Below are the code and all the weights of a small trained network. Each question names an input and a target symbol and asks about switching units off, where a switched-off unit gives its printed mean instead of its output.

import numpy as np


def w(rows, s, z=0):
    codes = np.array(rows[::2]) - 128.0
    scale = np.full(codes.shape[1], s)
    scale[-1] = z or s
    return codes * scale


def f(y):
    return np.maximum(y, 0)


def softmax(a):
    e = np.exp(a - a.max(-1, keepdims=True))
    return e / e.sum(-1, keepdims=True)


def log_softmax(a):
    a = a - a.max(-1, keepdims=True)
    return a - np.log(np.exp(a).sum(-1, keepdims=True))


def net(x, mask):
    ids = ['Σαβγδεθπτψ'.index(c) for c in x.split()]
    T = len(ids)
    res = E[ids] + P[:T]
    u = 0
    for l in range(2):
        q, k, v = (res @ M[l].T for M in (Q, K, V))
        z = softmax(np.where(np.tri(T) > 0, q @ k.T / 2**0.5, -1e9)) @ v
        res = res + np.where(mask[u], z, O[l][:, -1]) @ O[l][:, :-1]
        u += 1
        y = f(res @ A[l][:, :-1].T + A[l][:, -1])
        res = res + np.where(mask[u : u + 16], y, B[l][:, -1]) @ B[l][:, :-1]
        u += 16
    return log_softmax(res[-1] @ U[:, :-1].T + U[:, -1])


Q, K, V, O, A, B = {}, {}, {}, {}, {}, {}
E = w([
[120,130,155],'Σ',
[118,128,145],'α',
[115,145,165],'β',
[125,125,152],'γ',
[164,65,132],'δ',
[31,86,162],'ε',
[119,92,145],'θ',
[140,4,90],'π',
[134,188,227],'τ',
[158,166,89],'ψ',
],0.024)
P = w([
[71,254,56],'0',
[101,220,98],'1',
[121,188,109],'2',
[142,146,142],'3',
[165,110,167],'4',
[194,75,192],'5',
[212,45,199],'6',
[213,47,253],'7',
],0.0064)
Q[0] = w([
[160,208,11],'0.h0',
[139,200,47],'0.h0',
],0.011)
K[0] = w([
[176,214,8],'0.h0',
[188,161,105],'0.h0',
],0.019)
V[0] = w([
[1,57,147],'0.h0',
[10,129,187],'0.h0',
],0.0069)
O[0] = w([
[2,57,205,252],'0.h0',
[54,161,219,252],'0.h0',
],0.0083,0.0041)
A[0] = w([
[98,77,131,82],'0.n0',
[145,112,90,161],'0.n1',
[90,93,110,209],'0.n2',
[118,162,148,231],'0.n3',
[144,149,148,172],'0.n4',
[106,126,116,223],'0.n5',
[142,68,203,99],'0.n6',
[162,94,178,130],'0.n7',
[118,74,136,82],'0.n8',
[100,214,129,126],'0.n9',
[253,208,132,195],'0.n10',
[80,100,130,88],'0.n11',
[57,117,139,79],'0.n12',
[242,179,232,208],'0.n13',
[72,159,141,254],'0.n14',
[96,117,102,135],'0.n15',
],0.012,0.0076)
B[0] = w([
[124,139,96,186],'0.n0',
[105,184,125,157],'0.n1',
[202,168,164,206],'0.n2',
[160,91,82,207],'0.n3',
[133,123,98,164],'0.n4',
[219,82,171,184],'0.n5',
[156,122,113,248],'0.n6',
[194,165,144,192],'0.n7',
[106,137,104,175],'0.n8',
[65,115,175,165],'0.n9',
[84,180,63,222],'0.n10',
[108,173,93,188],'0.n11',
[74,144,132,211],'0.n12',
[171,146,75,241],'0.n13',
[254,102,127,251],'0.n14',
[146,132,123,144],'0.n15',
],0.0082,0.013)
Q[1] = w([
[245,122,104],'1.h0',
[189,101,165],'1.h0',
],0.011)
K[1] = w([
[178,134,82],'1.h0',
[254,60,84],'1.h0',
],0.0098)
V[1] = w([
[212,188,245],'1.h0',
[158,255,90],'1.h0',
],0.0092)
O[1] = w([
[136,255,196,134],'1.h0',
[41,166,122,255],'1.h0',
],0.0095,0.026)
A[1] = w([
[12,122,223,176],'1.n0',
[123,177,149,119],'1.n1',
[240,89,60,171],'1.n2',
[219,198,152,141],'1.n3',
[183,97,228,124],'1.n4',
[1,161,140,112],'1.n5',
[53,133,162,59],'1.n6',
[130,175,53,2],'1.n7',
[105,183,147,88],'1.n8',
[82,18,126,157],'1.n9',
[42,247,167,107],'1.n10',
[57,131,147,111],'1.n11',
[194,54,120,125],'1.n12',
[174,171,129,147],'1.n13',
[203,115,146,111],'1.n14',
[188,109,128,84],'1.n15',
],0.0094,0.0098)
B[1] = w([
[88,126,54,185],'1.n0',
[98,134,138,172],'1.n1',
[178,75,11,164],'1.n2',
[199,168,153,233],'1.n3',
[51,55,151,190],'1.n4',
[170,143,156,223],'1.n5',
[233,68,82,147],'1.n6',
[128,26,231,184],'1.n7',
[102,86,153,169],'1.n8',
[31,150,117,151],'1.n9',
[79,119,152,250],'1.n10',
[197,126,185,164],'1.n11',
[2,67,190,141],'1.n12',
[194,94,56,186],'1.n13',
[94,79,112,163],'1.n14',
[48,112,188,142],'1.n15',
],0.0064,0.02)
U = w([
[139,144,153,62],'Σ',
[142,144,145,64],'α',
[147,166,149,98],'β',
[162,169,121,146],'γ',
[192,200,7,144],'δ',
[82,72,254,109],'ε',
[170,114,147,253],'θ',
[162,44,127,113],'π',
[103,251,125,98],'τ',
[58,155,96,219],'ψ',
],0.0078,0.0052)

Each question gives the input, a string of symbols that net reads in full, and the target symbol t.
The units are the heads (2 rows each of Q, K, V and O) and the neurons (one row each of A and B). Each row of codes is followed by its name. A weight is (code - 128) times the scale printed after its matrix; where a second scale follows, it is the last column's (O, A, B and U).
mask holds one flag per unit, layer by layer, with each layer's heads first. A switched-off unit (its flag False) gives its mean, the last column of its rows in O or B, instead of its output. The means were averaged over made-up inputs and are rounded, as every weight is.
A unit's drop is (log p(t) with every unit on - log p(t) with that unit switched off) / (log p(t) with every unit on - log p(t) with every unit switched off).
The circuit of an input: a set's keep is (log p(t) with only the set's units on - log p(t) with every unit switched off) / (log p(t) with every unit on - log p(t) with every unit switched off). Starting from the 12 units with the biggest drops (on a tie, the unit counted first), units are removed one at a time, each time the one whose removal leaves the highest keep (on an exact tie, the one counted first), for as long as the keep stays at least 0.8.
circuit, biggest first: the units of the circuit, biggest drop first
unit that matters most: the unit with the biggest drop
top k neurons in layer l: the k neurons of layer l with the biggest drops, biggest first
input π δ γ ε α, target ε: circuit, biggest first : (0.h0)
input ψ Σ γ ψ δ, target ψ: circuit, biggest first : (0.h0, 1.h0, 0.n10)
input ε Σ τ, target ε: top 3 neurons in layer 1 : (1.n4, 1.n10, 1.n8)
input δ π Σ Σ, target π: top 2 neurons in layer 0 : (0.n2, 0.n10)
input ψ ε ψ τ θ δ δ β, target ψ: top 3 neurons in layer 0 : (0.n12, 0.n13, 0.n11)
input π ψ α ψ Σ, target ψ: top 2 neurons in layer 0 : (0.n13, 0.n10)
input Σ τ Σ, target τ: circuit, biggest first : (0.n13, 1.h0)
input Σ γ ψ, target ψ: circuit, biggest first : (0.h0, 1.h0, 1.n7, 0.n10)
input β β θ ε ψ ψ δ π, target ψ: circuit, biggest first : (0.h0, 1.h0, 1.n0)
input π β δ ε ψ γ β τ, target ψ: circuit, biggest first : (0.n13, 0.h0, 1.h0, 1.n0)
input γ τ θ ψ β τ, target ψ: circuit, biggest first : (0.h0, 1.h0, 0.n10)
input τ γ δ τ α, target τ: circuit, biggest first : (0.n13, 0.n14, 1.h0)
input ψ τ ψ δ β δ, target δ: top 2 neurons in layer 0 : (0.n9, 0.n7)
input π Σ π θ π δ γ, target π: circuit, biggest first : (1.h0)
input γ θ Σ Σ ψ π, target ψ: circuit, biggest first : (0.h0, 1.h0, 1.n9, 0.n10)
input τ β δ π ψ δ, target ψ: top 3 neurons in layer 0 : (0.n13, 0.n9, 0.n10)
input β γ τ Σ δ, target τ: circuit, biggest first : (0.n14, 0.n13, 1.h0)
input ψ θ ψ δ δ γ γ, target δ: circuit, biggest first : (0.h0, 1.n7, 1.n4)
input θ τ Σ ε ψ θ α, target ψ: circuit, biggest first : (0.h0, 1.n0, 1.h0, 0.n6)
input π Σ π δ, target π: unit that matters most : 1.h0
input α θ γ, target θ: top 2 neurons in layer 0 : (0.n10, 0.n11)
input π ε δ β Σ γ δ, target ε: top 2 neurons in layer 0 : (0.n13, 0.n10)
input γ θ δ π ε θ ψ Σ, target ψ: top 4 neurons in layer 1 : (1.n0, 1.n9, 1.n7, 1.n3)
input γ π θ β, target π: top 2 neurons in layer 0 : (0.n2, 0.n9)
input Σ δ β β ψ γ, target ψ: top 2 neurons in layer 1 : (1.n9, 1.n3)
